[[136 138 131 121 117 146  49]
 [108  95 128 138 123 138 136]
 [130 130 125 131 131 129 130]] ==> 136

[[166  88  89  76]
 [217  47  49 120]
 [178  75  75 126]] ==> 120

[[186 135 129  86  92  96  91]
 [136 102 126 116 136 124 168]
 [ 35  97  98 141 155 154 154]] ==> 168

[[142 113 131 127 157  92 148]
 [ 62  37  50  77 107  76  45]
 [134 164 158 140 118 123 151]] ==> 45

[[135 112 145 126 195  32 109]
 [125 135 165 127  54 163 116]
 [120 101 130 132 191  90 145]] ==> 116

[[135 125  80  99 169]
 [126 131  54 100 187]
 [116 114 195 149  53]] ==> 187

[[105  43  25 113 113]
 [ 44 127 174 151 151]
 [217 168 146 104 104]] ==> 151
---
24,67,156,167 gives 24
215,100,187,116,104,152,129 gives 215
114,39,176,108,74 gives 114
117,109,210,126,123,131,139 gives 117
138,111,162,100,43 gives 138
116,37,114,88,68 gives 116
77,47,134,124 gives 77
140,199,136,78,225 gives 140
106,208,85,134,59,109 gives 106
---
[[224 191  83 181]
 [ 38 194 180  73]
 [217 181  68 192]] gives 73

[[128 132 213 129 128 127]
 [123 139 122 116 111 129]
 [131 134  63 130 133 128]] gives 129

[[149 128 142 116 116  85  76]
 [167 113 156 116 116  55  31]
 [131 136 134 126 126 128 120]] gives 31

[[109 179  73 146 155]
 [ 82  42  93 206 167]
 [ 93 212 101 153  24]] gives 167

[[147 124 141 111]
 [149 119 145 109]
 [168  58 214  98]] gives 109

[[139  81 207 166  81 231]
 [153  56 205 173  56 222]
 [138 211 131 137 211  28]] gives 222

[[ 45 129 134 217  38 171]
 [104 231 192 112  84  43]
 [ 94 205  39  48  88 133]] gives 43
---
56,37,74,93
147,144,153,162
153,104,194,204
==> 147

212,83,132,186,37 ==> 37

151,145,116,163,47,142,175 ==> 47

85,198,160,127,181
32,82,113,203,122
174,108,67,160,27
==> 181

192,52,201,207,193
198,205,228,220,200
==> 193

115,222,166,165
232,118,78,143
==> 232
---
101   83   68   72   95
139  109  109   79   65
202  182  120  121  115
: 120

117  100  124  147  154  110  118
113  100  124  170  214  110  115
138  144  123  167  170  110  115
: 170

114  127  137  164  184
100  162   88  101  150
113  221  157   96   80
: 157

139  171  103   80  119  223  158
126  178  114   86   97  205  123
135  141  110   72  161   82  126
: 161

 44  114  209  210  151   56
 65   70  146   81  129   94
 84   64  144   68  127  101
: 68

 51  162  159  164  143
153  190   88   95   91
146  189  179  108  118
: 179

169  131  130  115  170
 72  125  103  140   44
 74  132   96  137   42
: 96

 91  172   36  186  119
116  130   74  101   59
178  136  126  139  133
: 126
---
201,167,129,202,137,143,110 => 201
169,45,33,167,142 => 169
136,86,105,151,141,51 => 136
65,205,184,60,191,197 => 65
64,52,75,87 => 64
225,228,232,36,229,223 => 225
99,76,97,55,187,25,170 => 99
101,36,103,192 => 101
---
172,151,166,156
71,116,75,146
221,150,163,129
--> 151

170,68,148,202,164,183,191
186,70,159,195,156,147,91
126,217,107,158,133,112,170
--> 164

207,168,46,99,44
118,85,112,113,97
118,85,112,114,97
--> 46

191,132,127,128,128
126,129,133,201,179
128,145,214,155,128
--> 127

68,48,67,63,207
50,178,202,197,69
208,58,155,166,212
--> 67

133,184,219,221,217
131,154,170,62,50
223,132,188,63,183
--> 219

185,210,165,106
168,186,98,180
122,118,141,110
--> 210

162,169,199,162,127,131,109
127,150,116,155,96,130,154
132,151,171,213,118,120,101
--> 127

56,194,196,201,64,197
57,208,206,193,74,202
56,76,71,197,191,65
--> 201
---
[ 35 157 201 142 116 103 135] value 35
[136 150 206  49 171] value 136
[ 41  81  48  28 187 102] value 41
[ 47 206 213 198] value 47
[ 42 190 224 221  57 212] value 42
[172 152 214 137 123] value 172
---
[[153 168 205 131 226 134 147]
 [134 205 218 109 212 127 172]] 226, 109

[115 126 105 146 204 121] 204, 105

[[ 93 121 181 194 141]
 [ 88  50 133 106 154]
 [ 84 175 172 130  78]] 194, 50

[138 157 232  23 184 122  46] 232, 23

[ 44 122 166 124] 166, 44

[[133 154  82 102]
 [134 118  94 156]
 [129 220 114 113]] 220, 82

[165  26  73  76] 165, 26

[110  48 198 132 137  81] 198, 48
